Each row has a name. After each piece below comes the name of the row it's from, unless a question asks for something else. Each question is about the rows just above it.

[ 95  75 119 167 164 117  92 159 164 137]  (57)
[126 119 147 118  97 163 132  91  92 118]  (28)
[151 178 114 131 131  79  85 104 190  71]  (87)
[114  79 131 178 151 131 110 168 140 143]  (106)
Does one of the named rows hold [178 151 131] side by side, in this order? -> yes
What are the next 2 entries after [ 79 131]? -> [178 151]
The next 2 entries after [114  79 131 178 151 131]: -> [110 168]

[116 172 137  96 172  89 118 103 130 126 148 134 111 168 175 160 100 184
 140 165 151 123 138 171 147 148 110 171 116 117  90 128  72 160 119  84
 127 162] : (90)
[130 128 126 123 125 125 128 129 127 131 130 128 123 127 130 127 125 125
 133 125 130 127 129 131 130 130 127 130 128 128 129 128 125 126 125 128
 125 129] : (64)
[125 130 127 128 123 128 126 129 126 131 125 128 129 126 127 125 130 130
 127 125 130 128 128 129 128 127 130 125 128 133 125 131 127 129 123 130
 130 125] : (59)
[125 127 129 128 128 128 129 129 125 129 132 130 129 129 125 127 129 130
 126 122 130 130 128 128 127 128 128 128 124 126 125 128 126 126 129 128
 127 128] : (63)
[124 127 124 129 128 127 128 126 126 129 128 129 131 128 130 127 129 126
 131 130 126 131 124 126 127 131 129 130 128 125 130 128 130 130 130 126
 129 126] : (121)
[130 128 126 123 125 125 128 129 127 131 130 128 123 127 130 127 125 125
 133 125 130 127 129 131 130 130 127 130 128 128 129 128 125 126 125 128
 125 129] is in which row? -> (64)
Which row holds these entries in another order? [126 130 125 133 127 128 128 128 130 127 128 123 126 129 130 130 126 131
 128 125 129 125 129 125 131 127 128 130 123 130 127 125 125 129 127 125
 128 130] -> (59)
The row with [124 127 124 129 128 127 128 126 126 129 128 129 131 128 130 127 129 126
 131 130 126 131 124 126 127 131 129 130 128 125 130 128 130 130 130 126
 129 126] is -> (121)

[ 92 137 118 125 125 131 158  93 118  92 143 146 145 137  95 161 113 158
 122 143 151 139 154 129 134 118 139 148 132 164 122 110 127 135 102 117
 117 157 134 154 125 113 164 139 115] : (113)
[145  83 124 117 143 150 117  95 102 122 117 145 151 108 137 129  75 116
  89 141 126 126 175 110 121 123 113  93 153 173 146 113 159 107 112 144
 139 131 151 146 151 138 160 163 133] : (70)
[111  92 140  93 179 122 146  76  84 115 110 138 135 124 188 133 119 116
 139 122 111 176 112 151 127 125 123  99 169 141 194 119 115 104 133  80
 134 130 118 136 136 113 129 135 131] : (175)
[131 153  92 153 114 156 102 163 125 103 129 131 166 119 118  86 120 133
 127 100 125 110 131 123 123 140 125 124 129 106 134 118 139 134  83 144
 115 111  68 169 140 164 138  91 144] : (177)
[109  76 114 117 159 127 142 121 108 153 115 132  92 103 153 143 162 134
 133 155 149 174 103 122 112 139 145 168 119 148 164 138 119 113 127 117
 136 158 105 128 126 148 100 122 165] : (72)
[131 153  92 153 114 156 102 163 125 103 129 131 166 119 118  86 120 133
 127 100 125 110 119  77 112 104  84 111 136 115 125 112 155 115 111 144
 140 143 161 160 170  84 115 130 124] : (56)
[ 82 111 118  97 120 131 132  99 146  90 135 138 134  98 142 184  97 113
 117 131 171 133 141 119 121 125  93 113 153  85 174 160 102 159 135 144
 158 172 120 122 128  77 123 112 116] : (25)
[128 117 153 159 127 115 145 148 122 138 149 127 121 108 114 134 112  76
 122 162 113 158 143 136 165 174 155 119 109 117  92 100 153 142 148 168
 132 164 103 105 103 119 140 133 126] : (58)
[124  69 127  92 111 141 178 122 116 133 142 111 144 103 192 148  87 126
 145 121 132 117 135 133 136 182 140  78 150  94 138 148 115 170 132 103
 167 131 126 158 117 133 139 124 141] : (150)
What are the next 2 entries after [ 93 113 153]? -> [ 85 174]
The next 2 entries after [118 139 134  83]: -> [144 115]
Give the next 2 entries after [145 137  95 161 113 158 122]. -> [143 151]
The next 2 entries after [ 69 127  92 111 141 178 122 116 133 142]: -> [111 144]
Is [123  99 169 141 194] printed in one of the named rows, side by side and in this order? -> yes
What are the next 2 entries after [103 192]? -> [148  87]
[ 76  92 100 103 103 105 108 109 112 113 114 115 117 117 119 119 121 122
 122 126 127 127 128 132 133 134 136 138 139 142 143 145 148 148 149 153
 153 155 158 159 162 164 165 168 174] is which row reordered? -> (72)

[ 97 130 103 119 132 124 121 129 123 123 137 143 114 107 109  96 136 135
 145 108 150] : (36)
[132 126 137 128 144 137 142 136 142 126  97 144 116 103 118 132 117 156
 152 128 151] : (40)
[143 108 145 116 149  97 130 103 122 120 143 109 127 117 109 108 129 135
 121 126 133] : (142)
[163 113 143 116 116  99 127 105 113 121 174  74 116 141  99 123 130 114
 133 131 140] : (118)
[123 109 141 126 144 112 130 118 124 124 139 114 129 116 105 109 134 138
 109 111 124] : (112)
[119 120 118 107 125 129 131  99 132 123 116 149 136 106 132 110 147 139
 133  94 137] : (22)
[145 116 152 136 156 103 126 118 132 128 137 151 128 132 126 117  97 142
 142 144 137] : (26)
Which value appears more than once in (36)? -> [123]
Put [142 142 144 137 145 116 152 136 156 103 126 118 132 128 137 151 128 132
 126 117  97] back in order: which row is it? -> (26)
The next 2 entries after [ 97 130 103 122 120 143 109]: -> [127 117]
Give the next 2 entries after [144 137 142 136 142 126  97 144 116]. -> [103 118]
Is [142 136] printed in one of the named rows, side by side and in this order? -> yes
The next 2 entries after [123 116 149 136 106]: -> [132 110]
The next 2 entries after [124 121]: -> [129 123]

[ 86 135 127 151] = (14)
[173 109 145 163] = (91)
[116 157 116 102] = (67)
q: [173 109 145 163] -> (91)
Which value appears more than once in (67)? -> [116]
Does one of the named rows hold [173 109 145] side by side, in this order? -> yes
Put [ 86 127 135 151] back in order: which row is it? -> (14)
The row with [116 157 116 102] is -> (67)
Where do [ 86 135 127 151] appear? -> (14)

[177 113 121 102 131 161 121 138 139 168 189 129 162  73 133 161 129 193
 132 124 132 150  99 157 138 127 147  79 104  86 126 126 110 106 179 106] = (51)
[130  92  99  78  71 102 165 154 122  70 194 132 154  97 121 119 106 122
 160 130 141 170 125 127 124 135 155 123 132 143 191 135 121 170 165 133] = (69)
[170 122 124 102 123 160 121 133 141 170 194 130 165  71 130 165 125 191
 135 127 132 154  99 154 135 121 143  70 105  60 155 122 106  97 119  92] = (53)
[170 122 124 102 123 160 121 133 141 170 194 130 165  71 130 165 125 191
 135 127 132 132  99 154 135 132 143  70 132  77 155 122 106  97 119  92] = (10)
The next 2 entries after [ 99 157 138 127]: -> [147  79]
Which row holds these entries in another order? [ 70  71  77  92  97  99 102 106 119 121 122 122 123 124 125 127 130 130
 132 132 132 132 133 135 135 141 143 154 155 160 165 165 170 170 191 194] -> (10)
q: [177 113 121 102 131 161 121 138 139 168 189 129 162  73 133 161 129 193
 132 124 132 150  99 157 138 127 147  79 104  86 126 126 110 106 179 106] -> (51)

[130 105 145 136 132 117 120 122  89 103 130 130 103 139 115 132 122 114
 132  95 128] -> (159)
[133 189 117 123 131 128 116 133 120 124 139 126 134 125 139 134 135 130
  97 112 129] -> (126)
[122  94 130 122 128 103 115 145 117 130 105 139  89 132 120 132 114 136
 130 132 103] -> (137)
[ 98 124 131 131 128 121 144 115 134 126 131 120 125 120 130 128 125 130
 117 112 128] -> (86)
[135 169 107 136 130 144 113 130 117 182 131 126 125 138 128 131 127 123
 137 111 124] -> (172)
[148 140 126 139 126 133 169 126 130 120 159 123 122 115 130 122 116 145
 150 121 130] -> (81)
[135 169 107 136 130 144 113 130 117 182 131 126 125 138 128 124 127 127
  96 108 129] -> (13)
[130 122 161 121 135 128 142 118 143 166 120 120 103 134 143 138 133 120
 134 117 127] -> (107)
Which row holds [ 98 124 131 131 128 121 144 115 134 126 131 120 125 120 130 128 125 130
 117 112 128]? -> (86)
What are the next 2 entries after [126 130]? -> [120 159]
Put [128  95 132 114 122 132 115 139 103 130 130 103  89 122 120 117 132 136
 145 105 130] back in order: which row is it? -> (159)

[128 122 130 127 108 129 129 128 129 130 125 129 130 121 134 126 129 129
 131 126 129 129] : (7)
[128 129 126 125 122 130 130 130 124 128 126 126 129 124 120 159 137 135
 110  89 135 112] : (49)
[129 131 129 130 128 129 134 122 130 128 126 121 126 130 108 127 129 129
 129 125 129 128] : (17)
[128 129 126 125 122 130 130 130 124 128 126 126 129 124 127 127 128 126
 129 130 124 127] : (133)
[125 133 123 123 126 130 131 131 120 126 126 125 125 133 135 128 129 124
 124 123 124 123] : (3)
[128 148 128 121 134 129 133 129 118 128 129 127 127 129 129 122 130 126
 125 131 124 126] : (48)
[127  97 124 138 127 129 120 128 140 125 125 126 128 136 126 136 124 127
 130 126 130 127] : (42)
[126 121 127 135 129 127 123 127 132 123 128 126 123 158 143 118 127 129
 125 130 131 127] : (170)
[130 122 126 126 136 129 129 129 130 131 128 129 133 100 106 147 126 126
 131 125 126 128] : (94)
Put [110  89 122 130 128 124 124 135 135 130 128 125 126 126 129 129 159 126
 137 112 130 120] back in order: which row is it? -> (49)
Which row holds these entries in another order? [108 121 122 125 126 126 127 128 128 129 129 129 129 129 129 129 129 130
 130 130 131 134] -> (7)

